Stage of each row
 -53  194  250  274  149  339   52  203  -70  -46  -41 -101 -199 -200 -102   68  250   23 -122 -145 -178   71  151  259  164  181 -190 -166   62    7   85 -483  286  200  -35  184  411 -176  221  116  -93    1  -54 -273
18
  83  -33    4 -114 -159 -148  191 -172   68  -10  196  230  199  345    1  118  -24  222   28  293  125  -89  -20 -354  -60  196  232  217  181  -99 -198  452  -84 -196   59   77 -480  294 -117  -16   24  -62    3  363
6
  23  -70  189  193 -293 -263   79  217 -114 -217   86  147 -142  137   23  -17  -92  -97  -65   73 -323 -138  -86 -260 -149  119 -167   48   42 -164  213  197  254 -236  229  -22 -534  137 -155   45  308  -77  205 -170
15
 -15  341  562  173  197  399  140   10 -139  170 -248  -17   66  -67  -94  379   94  -23   83 -166  -81  -11  117  187  178  286 -108  134  229  -27 -183 -127  146  380 -161  195  505  109  153   37 -353 -101 -275  -68
11
  37 -156   97  168 -246 -336  119   68  -43 -182   42  223 -132  126  -59  -68 -234 -220  -31  216 -287  -40 -160 -433 -310  266  -34   40  277 -205  110  480   60 -249  180 -263 -591  188 -310  -21  253  -70  -74   79
2
 283  -48 -148 -266  -87   69   36  -40   93 -373 -202  -10   17  122 -347   32   57 -111  -54  246  -44  259  -82  -37  -68  190  300   66  103 -147  -13  353  -72 -500 -272 -403  217 -165   76  -97    6   15 -456  340
3
 211  107  -84 -159 -250   44   40   48   47 -238 -145   76   90  186  -79   95   79   64   56   34   76   40   62   55   49 -112  244   89  -96 -131  124   56   37 -511 -118 -136  215 -165  238 -119   74   23  -73  172
13
-317  325  590 -186  332  314  213 -446   69   15  198  114  130  222 -547    7  -87   18 -133 -159  -28   78  323  111   27 -320  -70  224   18  -12   74  580 -307  514 -551  217   65  451 -177  294   91  149 -284 -241
9
 -16  143  181  207   -7  162  162  161 -101    4   14    6 -120 -173  100   91  198   72  -29 -201  -29  -96  139  149  118   99 -158  -42  -72   17  105 -454  271  116   93  357  198 -143  216  165 -114  -65   82 -203
18
-193  112 -123 -118 -305  -57  233 -284  145  430 -176  109  387  -29   67  -45 -302 -187  310 -370  313 -235  169   16 -257 -387  327  -60    6  153 -135  -88    4  430    9  271   67  213 -108  314 -212 -322 -494  501
8
-195  139 -199  -47 -430  -79  126 -117   89  351 -102   90  405  -43  113 -119 -200  -66  323 -349  204 -255  253   86 -202 -538  260 -141 -146  108  -70 -172   74  334   10  345  -16   40   -2  184  -95 -260 -263  337
1
-222  270  525   28  403  408  168 -291   73   67   71   56   26   94 -455  101   -5    5 -132   -5  -65  157  192   83   58  141  -41   79  310  -27 -109  320 -167  499 -393   62  231  326 -121  179 -105   89 -390  -86
7
-277  301  379  138  242  411   10  -20   85 -129  260    0  -98   96 -410 -101  181  200 -249  -82 -166  131  338  298  188 -214 -158 -134  -28  -42  209  -65   33  286 -329  178  185   55   82  151  221  231   76 -462
16
-265  325  473  188  250  433  -29   23   50 -116  173  -25  -85  115 -438  -37  152  150 -225  -51 -260  144  296  286  191 -116 -189 -124   64  -70  147   -8   70  322 -332  101  206  103   48   95  198  199   21 -456
15
 -19  268  440  177  147  262  277  -89  -83  186 -319  124  -39 -174   21  298  -88 -215  135 -294  104  -41   73   95    0  243  -36  133  252  -31   -4 -158   45  268  -62   83  541   44  101  117 -364 -114 -394   43
10
-195   53 -189  -59 -306  -39  161 -185  154  352  -94   60  354  -44   20 -109 -216 -118  236 -239  208 -192  152   23 -233 -283  298 -164   33  135 -173 -114   75  408   25  254  -40  140 -111  272 -160 -299 -428  456
4
 277  -48 -250 -212  -91   24  -61  138   27 -470  -28 -138 -193   80 -311 -111  279  -21 -209  171 -207  287   11   42   37  -36  121  -63 -121  -79  209   21   59 -625 -177 -278  222 -295  215  -54  243  100 -138   50
20
 242  -19 -142  -96 -230   16  -39  232   -4 -422  -77  -58 -102   81 -162  -21  197   11 -113  113 -169  122  -12   71   49   20   93  -34 -141 -123  192  -47  198 -560  -68 -172  112 -280  215  -61  187   28  -10    2
17
  11  -26  141  134 -325 -340  166   34 -116  -74   17  275  -24   94   79  -25 -236 -181  111   -2 -176 -150  -20 -347 -273  -40  -63  132   71 -179  185  397    8 -197  138  -52 -482  139 -183  -33  211  -68   29  -10
0
-258  331  512    6  302  348  170 -301   90   33   29  121    4  116 -437   31  -99  -68  -89 -169  -16  124  265  140   13 -161  -32   79  173  -53  126  305 -211  381 -417    7  300  274  -87  176   36  142 -331 -179
10
  43   -3  306   45 -264 -263  158   35 -144  -88   33  187   38  224   18  130 -157  -89   40   51 -220 -186  -70 -318 -143   95  -98  247   63 -144   59  437  121 -135  127   62 -522  314 -193   48  170 -131   87  -27
12
-144  102 -143  109 -490  -33 -231  192  104  206  -84 -120  376  255 -112 -103  -83   40  159   44 -267 -117  110   50  -90 -287  219 -328  105   26 -245  -84  353  187   78    5 -231  207 -101  -47  195 -256 -104  302
13
 219  -52 -221 -114 -152  -63   -3  133   -9 -318   85  -59 -131  102 -121  -73  264   85 -146  157 -141  135   27  -53   37   -8   84  -33 -104  -56  137  -38  106 -507  -11  -68   -2 -187  183  -33  213   44   39   60
20
-337  310  313  142  175  342   71 -112  157  -58  113   92 -116   28 -381 -178  -37  -16 -153 -251  -41  109  343  295   19 -375  -66 -182    6  -46  351  -72  -52  286 -312   21  309   36   19  201  227  207 -118 -358
15
-263  218   69  219  157  336   35   19  116   55   24  -79 -194 -209 -240 -207  104  -77 -139 -288  -67  136  294  332   18 -224  -61 -368   38   82  225 -509  125  350 -139   91  487 -144  122  243   60   67 -226 -212
19
-357  282  384  114  235  360    3  -78  134 -175  289   31 -130  139 -518 -214   74  110 -292  -91 -216  166  351  265   90 -337 -158 -167  -25  -60  313   95  -35  292 -377   66   92  122  -38  189  365  272   26 -501
16
-347  293  458   97  273  351   51 -108   99 -196  332   73 -144  151 -495 -170   88  141 -299  -99 -191  140  354  237  117 -312 -201  -80  -54  -76  332  152  -70  283 -384  133   53  146  -31  205  350  292   83 -557
16
-272  223  331   80  363  300  -17  -89   36 -118  361  -99 -216   98 -530 -197  238  118 -359    7 -351  252  318  139  118 -199 -235 -150   63   21  162   88  -54  324 -340  124   72  179  -36  184  323  243   -7 -434
21
  40  139  302  -71 -245 -121  236  -24 -254   69  -34  126  239   10  118  206  -23   -3  205 -199  -63 -267  115  -91  -32 -122 -122  330 -207  -40  -44  244   69  134  -44  482 -220  129   28   95 -134 -184   20  -61
0
  24   57  183    3 -119  -40  195  108 -216  -14  152  -33    8  -71  114   99  225  119  -29 -169 -123 -205  115    3   97  -17 -221  143 -265   68   27 -186  268  130   96  600 -186   27  123  254  -49 -156  198 -204
19
 308  -55 -162 -280 -106   66   21  -11   80 -387 -246  -37   24  102 -358   39   59 -151  -48  242  -72  266 -103  -21  -70  200  301   62   93 -142  -21  342  -50 -513 -278 -428  255 -182   87  -95  -11   -5 -497  355
3
 -12  213  401   48  133  209  325 -183  -81  205 -253  112   55 -145   -2  296  -92 -186  141 -266  145  -76   63   33  -28  222    2  204  198    8  -91  -23    1  333  -93  189  398  128   38  197 -401 -164 -444  124
8
 -23 -169   38   48 -192 -342  241 -136   59 -100  178  313  -54  196  -27  -84 -260 -113  -35  203  -36  -91 -109 -480 -318  207   79  110  246 -150   77  528  -71 -182  175 -124 -673  292 -342  105  206  -65  -76  205
4
  27  168  295   -4 -216   34  156  123 -207   34   17    9  193   37  127  233  150  159   97 -192  -67 -273  129   82  142  -63 -140  213 -256   11  -47 -111  287  133   37  574 -114   73  158  148 -112 -186  193 -154
15
-164  163  -81 -127 -433  -45   16  -97   81  344  -82  -12  513  196   -9  -21 -151   26  276 -205   60 -242  205   60 -107 -493  272  -72  -86  107 -223    4  145  334  -28  310 -131  272  -61  144  -13 -296 -211  374
11
  25 -132  180  -73 -201 -311  290 -129  -95  -46  108  203   79  119   -2   54 -191 -126   26   77  -87 -190 -108 -402 -243  193  -25  274   70  -73  -48  528   16   16  109  176 -640  340 -297  215   26 -200 -110  148
4
-188  352  579   77  279  418   49 -103   -7  -36  -11   -1   -5  113 -449  115   39   -8 -118  -96 -210  138  234  221  132  -44 -134   54  150  -72   50  197  -34  354 -402   32  331  207    0   87   34  120 -222 -293
12
-198  122 -234  102 -345   22  137   49  107  212 -152   24   77 -260  153 -200 -111 -174  175 -524  198 -198  241  274 -158 -498  136 -317 -227  138  234 -673  257  236  123  291  301 -215  146  326  -46 -207 -204   97
17
-183  163  -56  -94 -345  -33  170 -206   91  439 -167   66  442   33   77    9 -245 -112  325 -345  230 -265  189   51 -183 -414  282  -41  -26  141 -178  -97   75  427    8  326   41  240  -66  251 -181 -329 -381  434
9
-158   13 -275   -8 -375 -122  -60  104   33  179  128 -160  196   25  -16 -245   76   42   44 -148 -170 -141  198   57  -93 -444   73 -296 -185  173  -66 -312  306  252  116  364 -243   78  -16  225  176 -236   -9  138
20
  42 -156  -52  246 -143 -329  -20  175  -36 -206  355   98 -306  247  -41 -168   93   75 -238  370 -404   56  -67 -456 -131  209 -113 -109  254 -131  136  202  139 -388  308 -166 -673  182 -180  -80  490   59  311  -49
21
-343  260  509  -82  352  341  153 -346   92  -32  338   83   97  195 -570  -69   25  147 -209    5 -112  116  318   98   62 -169 -102   87   70  -26   -5  517 -239  548 -510  252  -92  382 -189  253  115  179 -180 -282
3
   9  210  448   43  173  257  285 -142 -112  179 -276   45   60 -148  -64  323  -42 -186  112 -216   50  -43   37   60   12  312  -34  205  221   11 -164    4   41  375 -134  187  415  140   37  183 -430 -178 -472  106
8
-169   34 -186   -9 -387  -68 -131  -36  183  309  -17  -72  458  309 -173 -105 -166   27  158  151 -148  -89   65 -112 -180 -173  339 -257  262   68 -420  168  180  317   31  -10 -361  394 -258   24   92 -295 -315  547
8
  25  109  270   23 -298 -201  141   35 -224   26   81  176  209  165   97  142  -40   76  165  -24 -178 -235   98 -225  -53 -117 -115  272 -101 -112  -31  380   53   -3   18  326 -456  207  -49  -51   64 -111  170  -78
0

Stage of each row
 338  -34  -30  270  268   94 -248 -182 -281 -290 -200   69 -171 -162 -170  -43 -273    8 -174  286  404  179 -241  -96  123   29 -239  235  -75   53  161   -3   24 -239 -158  152  286   12  -59 -249 -170  -97  -63   46
14
 255  -94   40  -71   86  101 -402   -2 -102   79 -175  -42  134   92    2   93   44 -161 -174  100  -44 -293   80  168  -22    9   46  -42 -104  -45   68  222  136 -160  -10   64  140  -69  -97  -32  121   69  239 -360
6
 126  -16 -297   75 -377  104 -156  102  326  120 -345   57  -51   12   -6  212  176   63 -111 -189    4  -43  388  199  192  204 -219  194 -110  183  160 -181 -135 -209 -117  -48   63  143  263  198  156  -14  110   85
13
-153  -22  105   -7 -284    7  307  152  463   -4  220  117 -193   18  -57  -77  176  443  263  -89  -61  167 -126   52  -30  153  -56  -90 -129   57  294 -276 -373  241   64   -1  -92  135  157   70  192   30 -113  129
14
  89  152   18  139  338  -21 -346  -70 -142 -328   25  158   35  -29   70   79   -7  172 -246  111  -53  -65  -28 -111  -26  116   -8  185 -124   67  179   29 -146 -151 -133    1  191  193 -170    8  229  -98  -14   32
19
 251   98  207  185  426  -25 -417 -163 -406 -155  129   16  107  -84  -84 -121   52  -59 -400  205   97  -61 -222  -97  -70   32   20   98 -123  -25  338  180  -55 -129  -13   89  101   63 -498 -334  282  -91  -74    5
18
 122 -128   83  102   13   -5  -11    9   61 -295  127  125 -143   -2 -208  -57  -75  332   77  172  161   92 -436   67  -41  183   41   13  -21 -106  227 -121   30   79   10  205  261   43  -99 -304   59   81   18  -33
16
 230  -21  -24  123   83    6 -342  -23  -62 -177  -98   54    1  124  -35  168   46   42 -260    9    9 -141   43  133   28  239   69  174   -1  -33  196    9   24 -173  -63  123  224  107 -115 -180  192   -7  128  -52
19
 191  199   85  223  317   70 -270 -103 -236   12  -31   29  -10  -93   47  -40   65  -67 -337   63  115   61  135 -192   40   -9 -178  204 -186  179  312   14 -335 -218  -51  -44  -73  163 -186  -71  166 -220 -183  207
14
  52   32  -25  -97  181    5  100   19  111  -22  -71   50   29  -64   63   -2 -164  110  326  145   24   29  -79 -139   44 -149  -91  -69  -90  113 -219  -10 -134   29   -7  -22    8   -6  316  205 -189  -30  -44 -116
7
  81 -103 -107   29 -244  177  -42    2  260   19 -263   29 -169 -109  -36   34  -19   79   38   17   80   88  113  126  173   31 -306   18 -164  131  141  -43 -131  -89 -141  -45   80   13  297  251  -29    0   23 -102
11
 160  -22  440   68  405  -43   25  -61 -172 -236  252   11 -110  191   53  -13 -129   78   40  138   -5   17 -228 -102 -156   53  218  -36   -1 -101   97  115 -200   64   67  119   17   16  -93 -203  -14  -88  -56  -61
3
 250  136  214   63  335 -113 -238 -153 -300   74  -12 -111  233  -68   86  -47   62 -306 -194   31  -45  -82  101 -141    8 -132  -15   31 -125  110  -17  298 -181 -138  -40  -78 -151  -27 -153   76  156 -150  -59    4
4
  24   10  103  -13  -52 -134   28   52  216 -182   48   75   56   64  124  142   72  167  104 -129 -245  -36   95   32  -12  126   87    4  -72   65  -60   38 -198   25  -84  -85   10  101  168  314  203  -27   64   14
3
-170  192   78  -60 -121 -100   87   72  307  203  167  -18   72  103   96   -8  381  128   41 -232 -277  -96  218   25   -4  122   15  -21  -85  128  209 -118 -469  159   47 -105 -294  142   69  160  360  -47 -108  117
20
 293 -302   71   -2  -70  158 -203  -47   47 -195 -267   -3 -116    0  -30  122 -217  -50  -14  131   71  -19  -33  226   90   35  -86  -78  -87  -60    2  236  178 -151 -140   72  293 -102  188  150  -98   62  219 -379
7
   2  214   -5  -44  247 -321   17  -58  -72  -22  230   -4  338 -112 -119 -169  142  112  189   92  -67 -124 -368 -160  -35  -15  119   12   29   31 -123  -30  -81  194   65   48  -67   -2 -156 -200  179   38  -99   85
0
 277  -57  -37    6  169  -91 -264  -99 -212 -111 -127  -33  151    2 -192  -10  -96  -83   16  225  153 -185 -298   68   16   35   61   65   39  -84 -102  105  249  -64  -50  198  243 -147 -109 -289  -59  114  174 -225
3
  10   41  159   18 -118 -162  195  -38  170  123  168  -92   55  -51  -76 -146  211   23  121 -125  -39  101  -81   16   59   41  -37  -76  -33   70  135  -16 -300  173   50  -13 -230    6   38    0  208  -38 -162  135
19
 -65  218 -235   -5 -243  -84    6  118  308  300  -39   45  183 -111  -13  -23  382  132   35 -195 -101  -42  225  -24   95   58 -177   95 -165  253  140 -238 -332   13   17 -132 -215  166   81  165  338  -28  -84  260
14
 308 -222  -88  121  -94  -31  -66  -38   54 -268 -174   18 -134   94 -222  128 -178   99   68   81  245   38 -238  209  129  255   36  130  148 -107   12  -84  209  -77  -60  277  341  -35  136 -313 -131   82  146  -82
19
 -44   74  291  -77  306  174   42  107  114   52  184   76 -129  190  249   44   20  186   70   54 -183  -55  134 -126 -145  -38   74 -123 -166   50  195   -1 -434   59  135  -59 -146  159  110  123   54 -127 -105 -111
8
  29   19  -79  125  -84   -9 -152  125  264 -365    1  258  -70   26   89  231   71  424 -103  -99 -164   17  105   59   -5  291   18  165 -130   80  194 -151 -167 -111 -127  -44  238  300   60  210  326  -40   75  134
16
  60 -157 -272   85 -474   41   34   87  457 -233 -260  166 -180 -105 -115  150  -19  344  140  -80   71  158   19  211  194  243 -238  124  -95  110   78 -226  -27  -71 -209    5  269  105  371  263   52   77  117   53
14
 -94   68  235  -97  354  164  150   24   47   58  216   59 -163   22   28 -193  -97  247  276  290   62   40 -271 -202 -121 -160  -54 -176 -151   18  158  -85 -331  202  140   51  -95   14   78  -95 -157  -38 -193 -171
9
 389 -243   32   65 -144   32 -306  -65    5 -168 -358  -48   19   28   37  243 -100 -218 -183  -64  -22  -69  228  260  140  105  -46   45  -63   10  -66  306  156 -289 -205   -1  232  -59  166  273   62   -6  274 -232
5
  99  -19  203 -100  169  169 -167   14  -41  244   39  -69   27   75   26  -82  101  -81  -61  129  -38 -177   11   37  -73  -89   -4 -161 -154  -13  223  140 -143   18  122   23  -91  -40  -95  -85   95    3   12 -280
8
 297   24  -33   19  167  -66 -241 -102 -159   11 -252  -64  204  -97   43   66  -72 -254  -58   52   35  -83  118  -40  115 -110  -94   61  -87  122 -193  228   21 -215 -113  -35   35  -62   90  177  -15  -70   79  -96
5
-204   86  -82  -95 -348  116  234  249  624  235  -16  106 -132  112  188  138  278  327  211 -268 -254   15  418   59   48  125 -130  -26 -175  222  181 -300 -529   85   40 -176 -231  237  437  429  194  -55  -65  122
11
  89  -58 -253   93 -195 -141   55   60  322 -397 -133  198  -27 -100  -57  181 -103  375  203  -55   13  141  -94   59  153  220  -69  159    2   98 -129 -195    6  -52 -171   27  288  156  320  206   46   24   70  139
18
 282  -50   34  221  151 -109   73  -81  -58 -324  -16   67  -97  -84 -116   22 -215  135   82   84  249  260 -248  -94  108  101  -41  158   44   36  -11  -73  -65  -78  -48  132  164   80   97 -166 -104 -108 -110  211
17
 138  -70 -273  139 -208   85 -305   -7  149 -270 -290  175  -82 -166 -116  115  -28  225 -145   70  105   22  -12  143  150  185 -250  200 -158   97  171  -93   71 -208 -255   17  361   98   68  136  135   52  147  -28
14
 -72   -1  207   10 -111 -132  396  164  370  -48  368   90 -101  123  -32  -39  155  422  315 -132  -94  162 -194  -13  -84  188  164  -89    5   -1  181 -261 -367  280  188   62 -140  172  107 -105  192  -20 -154  230
17
 180  -56  200  -58   -5   47  -82   70  108  177  -52  -76   67  164  178  143  130 -147  -65 -151 -197 -125  334  104   -5   18   76  -96 -100   52   58  180 -207  -84   64  -74 -146   43  122  209  173  -78   78 -121
6
 279   11  -84  132   24 -199 -400 -106 -100 -267 -150   13  267  -62   -1  183   96  -89 -299  -98 -150 -167   92  125  108  201   59  193    1   38  -40  209  115 -222 -195  -29  212   79 -116   96  340  -18  165   14
0
 259 -157  -92 -110  -26  105 -181   48   39  167 -243  -71   72  109  -90   85  -41 -110   82  111   95 -217   -8  187   58    6   15  -55    0  -50  -64   60  184  -83   61  150  134 -120  132 -143 -112  115  209 -336
7
 168 -222   78 -135 -142  -29  287   68  240   95  -54  -85  -50  112 -111    2 -125   31  460   42  109   36 -192  129   55  -12   57 -183   74  -61 -193  -21   30  148  115  159   -1 -158  372  -62 -252  100   79 -205
6
 151    3 -250   53  -47  205 -272   42   85   72 -308   69  -98   37  -62  118   16   69 -112   88  156 -113  142   98  111  111 -193  182 -100   97  186 -164  -31 -198  -71   83  174   67  120  -83  -32   18  103  -91
12
 -62  179   66  -53 -136 -332   17   -2  179  122  210  -58  397 -125   30  -78  430   19   14 -248 -365 -126   50    9   15   55   68  -55  -89  129    8   94 -264  158    0 -186 -262   81 -102  236  542   -4  -60  164
0
 -45   53  303   -6   99 -127  285  -10   99   67  368  -49  -49   64 -107 -219  124  177  236   29   21  102 -322  -74  -77   36   95 -132    6  -33  202 -103 -339  301  176  109 -212    8  -57 -269  100  -20 -220   88
19
 120    6 -215   53 -165 -196   40  -71  148  -95 -141    7  126 -220 -175  -42    4   71  177   -6  114  104 -172   26  204   47 -170   86    1  115 -130  -70   11    9 -129   30   87  -20  182   74   31   36  -24  100
19
 331  -65  -18  207  -69  -53 -273 -146 -143  -78 -152  -39   81 -226 -194  -68   56 -131 -273   32  187   86  -98   88  153   67 -185  122 -107   67  206  136   53 -183 -133   38  122  -10 -184  -98  209  -33    5   77
16
 208  -22 -146  105  163  230 -391 -173 -188  -86 -330   39  -94 -243 -145  -95 -180  -55 -176  346  304    1 -142  -18  147  -95 -379  116 -196   93  171   76   68 -221 -205   59  264  -77  -22  -42 -142    3   25 -224
11
 265 -158 -105  116 -183  -60 -135 -184    2 -143 -279  -86  -32 -136 -239  -16  -88 -124  -30   57  226   72 -155  195  240  108 -204  101   37    9   11   86  144  -98 -205  127  209 -138  121  -58  -52   57   79 -100
20
